Here is a tiny trained network, its code and every weight. The questions are about switching its units off for an input and a class, where a switched-off unit gives its printed mean instead of its output.

import numpy as np


def w(rows, s, z=0):
    codes = np.array(rows[::2]) - 128.0
    scale = np.full(codes.shape[1], s)
    scale[-1] = z or s
    return codes * scale


def norm(h):
    return h / np.sqrt((h * h).mean(-1, keepdims=True) + 1e-5)


def f(y):
    return np.maximum(y, 0)


def log_softmax(a):
    a = a - a.max(-1, keepdims=True)
    return a - np.log(np.exp(a).sum(-1, keepdims=True))


def net(x, mask):
    res = np.array(x, float).reshape(1, 6) / 4 @ E
    u = 0
    for l in range(3):
        y = f(norm(res) @ A[l][:, :-1].T + A[l][:, -1])
        res = res + np.where(mask[u : u + 3], y, B[l][:, -1]) @ B[l][:, :-1]
        u += 3
    return log_softmax(norm(res)[-1] @ U[:, :-1].T + U[:, -1])


A, B = {}, {}
E = w([
[107,162,125,171,39,1,109,124,57],'x0',
[140,165,141,134,125,141,129,109,94],'x1',
[115,162,121,144,145,104,82,147,124],'x2',
[127,140,165,125,127,142,139,136,106],'x3',
[73,43,157,181,173,189,135,90,191],'x4',
[126,86,62,153,209,91,193,170,90],'x5',
],0.0077)
A[0] = w([
[115,159,37,65,225,139,120,83,94,104],'L0N0',
[151,254,142,35,83,114,152,126,209,7],'L0N1',
[204,144,92,85,106,74,159,140,123,146],'L0N2',
],0.0066,0.0013)
B[0] = w([
[156,76,100,151,139,159,149,139,110,224],'L0N0',
[249,153,156,115,183,108,91,50,149,254],'L0N1',
[91,135,89,73,144,114,87,202,112,242],'L0N2',
],0.013,0.004)
A[1] = w([
[87,40,133,196,76,113,136,113,55,118],'L1N0',
[114,102,154,158,61,128,121,34,95,3],'L1N1',
[139,128,67,82,192,116,161,198,2,224],'L1N2',
],0.0083,0.0027)
B[1] = w([
[199,209,95,130,253,25,202,80,115,173],'L1N0',
[23,112,56,184,207,87,27,71,112,155],'L1N1',
[173,85,180,171,55,142,133,164,83,254],'L1N2',
],0.012,0.0093)
A[2] = w([
[77,86,75,140,113,55,107,137,95,132],'L2N0',
[152,196,173,33,142,170,112,168,204,130],'L2N1',
[162,125,153,247,81,2,82,90,153,250],'L2N2',
],0.0065,0.0022)
B[2] = w([
[225,246,117,116,185,145,72,192,89,167],'L2N0',
[104,155,136,64,168,69,173,134,159,173],'L2N1',
[58,160,111,76,157,138,97,75,127,254],'L2N2',
],0.011,0.0075)
U = w([
[184,163,128,29,176,91,158,95,139,252],'0',
[71,73,197,44,151,159,81,105,194,210],'1',
[127,143,144,32,75,71,58,83,119,84],'2',
[28,219,67,153,152,110,127,71,145,2],'3',
[161,13,142,120,2,135,122,171,101,55],'4',
[81,98,108,227,187,190,221,172,145,42],'5',
[105,136,129,136,82,108,130,188,51,124],'6',
],0.008,0.0025)

Each question gives the input, the list of numbers given to net, and the class t.
The units are the neurons (one row each of A and B). Each row of codes is followed by its name. A weight is (code - 128) times the scale printed after its matrix; where a second scale follows, it is the last column's (A, B and U).
mask holds one flag per neuron, layer by layer. A switched-off neuron (its flag False) gives its mean, the last column of its row in B, instead of its output. The means were averaged over made-up inputs and are rounded, as every weight is.
A unit's drop is (log p(t) with every unit on - log p(t) with that unit switched off) / (log p(t) with every unit on - log p(t) with every unit switched off).
The circuit of an input: a set's keep is (log p(t) with only the set's units on - log p(t) with every unit switched off) / (log p(t) with every unit on - log p(t) with every unit switched off). Starting from all 9 units, units are removed one at a time, each time the one whose removal leaves the highest keep (on an exact tie, the one counted first), for as long as the keep stays at least 0.8.
units of the circuit, in order: the units of the circuit, biggest drop first
top k neurons: the k neurons with the biggest drops, biggest first
k most important neurons of layer l: the k neurons of layer l with the biggest drops, biggest first
drop when u is switched off: that unit's drop, to one decimal
input [-1,3,7,-4,-6,2], class 4: units of the circuit, in order : (L1N2; L0N0)
input [2,6,5,-2,3,-4], class 3: units of the circuit, in order : (L1N1; L1N2)
input [-5,-6,-3,5,-7,5], class 4: units of the circuit, in order : (L1N2)
input [-1,4,-2,-2,-5,1], class 4: top 2 neurons : (L1N2; L0N2)
input [-4,-8,7,-8,-1,5], class 4: top 2 neurons : (L1N2; L1N0)
input [-1,8,-3,8,4,1], class 5: top 2 neurons : (L2N2; L0N1)
input [-3,8,-7,-1,2,-2], class 1: top 3 neurons : (L1N2; L1N0; L0N2)
input [0,5,8,0,2,5], class 5: units of the circuit, in order : (L0N0; L0N1)
input [1,6,2,1,7,-7], class 3: top 2 neurons : (L1N1; L0N1)
input [5,0,-1,1,2,-8], class 3: top 2 neurons : (L1N1; L1N2)
input [3,-5,-1,-2,4,-1], class 3: top 2 neurons : (L0N2; L1N1)
input [-6,0,2,-4,-1,1], class 4: 2 most important neurons of layer 0 : (L0N0; L0N1)
input [5,-4,2,-1,3,-6], class 3: drop when L0N2 is switched off : 0.1
input [-5,-4,3,1,-7,5], class 4: drop when L1N2 is switched off : 0.2
input [-1,-2,3,7,-3,5], class 4: drop when L1N2 is switched off : 0.3
input [3,7,7,8,8,-2], class 3: most important neuron of layer 0 : (L0N1)
